[[136 134 151 141 114 145 128 133 113 117 130]
 [118 135 116 122 139 126 143 117 125 127 138]
 [147 142 124 139 121 129 122 144 120 122 116]]
->
[[118 135 116 122 139 126 143 117 125 127 138]
 [136 134 151 141 114 145 128 133 113 117 130]
 [147 142 124 139 121 129 122 144 120 122 116]]

[[149 128 129 126 132 122 139 131]
 [117 129 127 110 131 114 138 127]]
->
[[117 129 127 110 131 114 138 127]
 [149 128 129 126 132 122 139 131]]

[[107 143 126 126 141 128]
 [106 143 126 126 140 129]
 [111 142 124 126 141 122]
 [108 143 125 126 141 126]
 [122 142 122 126 140 115]
 [100 141 131 127 138 140]
 [102 142 129 126 140 134]
 [116 142 123 126 140 119]
 [ 99 139 134 128 135 147]
 [104 142 127 126 140 131]]
->
[[ 99 139 134 128 135 147]
 [100 141 131 127 138 140]
 [102 142 129 126 140 134]
 [104 142 127 126 140 131]
 [106 143 126 126 140 129]
 [107 143 126 126 141 128]
 [108 143 125 126 141 126]
 [111 142 124 126 141 122]
 [116 142 123 126 140 119]
 [122 142 122 126 140 115]]

[[130 122 126 131 140 109 147 133 120 125 113 141]
 [125 121 133 128 137 135 130 151 111 131 132 137]
 [132 132 122 131 122 129 124 112 155 122 132 120]
 [124 127 132 130 121 125 121 122 129 156 139 120]]
->
[[124 127 132 130 121 125 121 122 129 156 139 120]
 [125 121 133 128 137 135 130 151 111 131 132 137]
 [130 122 126 131 140 109 147 133 120 125 113 141]
 [132 132 122 131 122 129 124 112 155 122 132 120]]

[[120 136 127 110 109 114 148]
 [138 141 117 112 135 117 119]
 [149 112 135 121 127 120 135]
 [125 141 121 135 121 130 117]
 [144 143 132 122 116 103 124]]
->
[[120 136 127 110 109 114 148]
 [125 141 121 135 121 130 117]
 [138 141 117 112 135 117 119]
 [144 143 132 122 116 103 124]
 [149 112 135 121 127 120 135]]

[[118 134 127 138 104 115 131]
 [149 124 126 148 121 144 125]
 [146 130 123 133 149 147 118]
 [124 131 144 121 117 123 142]
 [122 140 137 135 114 120 124]
 [135 116 108 123 131 134 132]
 [114 136 147 125 128 115 123]
 [125 136 123 124 128 125 120]
 [117 112 125 138 136 115 138]
 [127 142 115 124 131 127 133]]
->
[[114 136 147 125 128 115 123]
 [117 112 125 138 136 115 138]
 [118 134 127 138 104 115 131]
 [122 140 137 135 114 120 124]
 [124 131 144 121 117 123 142]
 [125 136 123 124 128 125 120]
 [127 142 115 124 131 127 133]
 [135 116 108 123 131 134 132]
 [146 130 123 133 149 147 118]
 [149 124 126 148 121 144 125]]

[[127 113 108 120 138 122 119]
 [121 126 113 121 132 129 133]
 [122 132 112 112 144 137 119]
 [144 119 131 132 122 121 151]
 [136 111 129 142 119 124 111]]
->
[[121 126 113 121 132 129 133]
 [122 132 112 112 144 137 119]
 [127 113 108 120 138 122 119]
 [136 111 129 142 119 124 111]
 [144 119 131 132 122 121 151]]

[[134 140]
 [138 121]
 [105 141]
 [116 100]
 [135 116]]
->
[[105 141]
 [116 100]
 [134 140]
 [135 116]
 [138 121]]
---
[[126 121 124 130 122 141 132 122 126 130 118 126 137 129 130 133]
 [126 121 155 130 122 107 129 122 125 132 118 126 137 129 130 131]]
->
[[126 121 124 130 122 141 132 122 126 130 118 126 137 129 130 133]]

[[124 143 131]
 [131 133 117]
 [118 105 116]
 [112  99 114]
 [128 126 120]
 [133 138 119]
 [132 135 118]]
->
[[124 143 131]
 [118 105 116]
 [128 126 120]
 [132 135 118]]

[[143 123 118]
 [149 130 145]
 [156 118 157]
 [130 135  98]
 [129 136 119]]
->
[[143 123 118]
 [156 118 157]
 [129 136 119]]

[[128 136 131 121]
 [112 129 133 108]
 [113 114 130 122]
 [117 139 124 141]
 [123 135 134 128]
 [119 152 125 133]
 [150 135 125 114]]
->
[[128 136 131 121]
 [113 114 130 122]
 [123 135 134 128]
 [150 135 125 114]]

[[133 140 134 140 137 109 131 122 142 149]
 [139 143 129 138 154 127 133 143 128 107]
 [128 116 108 154 129 113 144 119 124 120]
 [116 120 134 142 132 133 128 146 106 138]
 [123 109 130 118 131 126 143 141 134 122]
 [111 125 132 141 114 141 120 121 145 117]]
->
[[133 140 134 140 137 109 131 122 142 149]
 [128 116 108 154 129 113 144 119 124 120]
 [123 109 130 118 131 126 143 141 134 122]]

[[118 136 117 113 145]
 [126 126 132 121 144]
 [132 128 140 131 126]
 [131 131 150 140 112]
 [143 129 123 129 131]
 [132 127 123 144 130]
 [124 113 140 116 132]
 [154 149 111 133 125]]
->
[[118 136 117 113 145]
 [132 128 140 131 126]
 [143 129 123 129 131]
 [124 113 140 116 132]]

[[116 117 120 157 142]
 [129 131 140 123 126]]
->
[[116 117 120 157 142]]
---
[[107 135 105 135 122 120 151 131 121 102 136]
 [147 116 141 126 118 142 139 115 131 129 128]]
->
[[147 116 141 126 118 142 139 115 131 129 128]
 [107 135 105 135 122 120 151 131 121 102 136]]

[[117 117 119 138 122]
 [124 112 127 131 127]
 [125 129 130 127 126]
 [140 123 124 130 134]
 [120 116 130 128 124]
 [139 143 117 135 136]
 [106 107 127 134 117]
 [149 141 117 137 122]
 [122 140 134 124 125]
 [143 113 124 129 137]]
->
[[106 107 127 134 117]
 [124 112 127 131 127]
 [143 113 124 129 137]
 [120 116 130 128 124]
 [117 117 119 138 122]
 [140 123 124 130 134]
 [125 129 130 127 126]
 [122 140 134 124 125]
 [149 141 117 137 122]
 [139 143 117 135 136]]

[[134 136 131 129 138 131 128 136 129 129 132 127 137 126]
 [130 134 130 129 134 131 128 133 128 131 130 128 134 129]
 [153 142 140 125 135 136 119 141 127 132 140 112 148 119]]
->
[[130 134 130 129 134 131 128 133 128 131 130 128 134 129]
 [134 136 131 129 138 131 128 136 129 129 132 127 137 126]
 [153 142 140 125 135 136 119 141 127 132 140 112 148 119]]

[[124 152 134 133 128 128 127 118 149 116 135 132 138 134 131 130]
 [123 156 137 133 123 129 128 116 146 117 136 132 135 136 130 134]
 [123 130 128 139 129 128 127 119 150 122 133 138 130 126 132 130]
 [121 145 135 142 124 131 132 114 148 113 138 136 131 129 129 137]]
->
[[123 130 128 139 129 128 127 119 150 122 133 138 130 126 132 130]
 [121 145 135 142 124 131 132 114 148 113 138 136 131 129 129 137]
 [124 152 134 133 128 128 127 118 149 116 135 132 138 134 131 130]
 [123 156 137 133 123 129 128 116 146 117 136 132 135 136 130 134]]

[[102 100 105 118 136 139 144 125 106]
 [125 125 125 124 124 124 124 124 125]
 [111 105 104 117 105 122 116 108 107]
 [137 139 135 125 114 109 107 121 134]]
->
[[102 100 105 118 136 139 144 125 106]
 [111 105 104 117 105 122 116 108 107]
 [125 125 125 124 124 124 124 124 125]
 [137 139 135 125 114 109 107 121 134]]

[[121 122 121 122 122 122 120 122 122 122 121 122 122 121 121 120]
 [117 112 125 119 112 125 103 115 118 111 122 110 114 116 107 101]]
->
[[117 112 125 119 112 125 103 115 118 111 122 110 114 116 107 101]
 [121 122 121 122 122 122 120 122 122 122 121 122 122 121 121 120]]

[[127 142 111 136 127 145 113 141 133]
 [109 115 106 111 125 138 143 113 135]]
->
[[109 115 106 111 125 138 143 113 135]
 [127 142 111 136 127 145 113 141 133]]

[[122 132 135 136 119 137 142 127 133 134 127]
 [122 128 128 139 137 117 127 112 132 122 136]
 [144 118 103 117 126 122 135 141 133 131 118]
 [125 133 117 128 121 140 142 136 135 141 117]
 [132 123 139 134 120 128 136 122 128 122 134]]
->
[[144 118 103 117 126 122 135 141 133 131 118]
 [132 123 139 134 120 128 136 122 128 122 134]
 [122 128 128 139 137 117 127 112 132 122 136]
 [122 132 135 136 119 137 142 127 133 134 127]
 [125 133 117 128 121 140 142 136 135 141 117]]
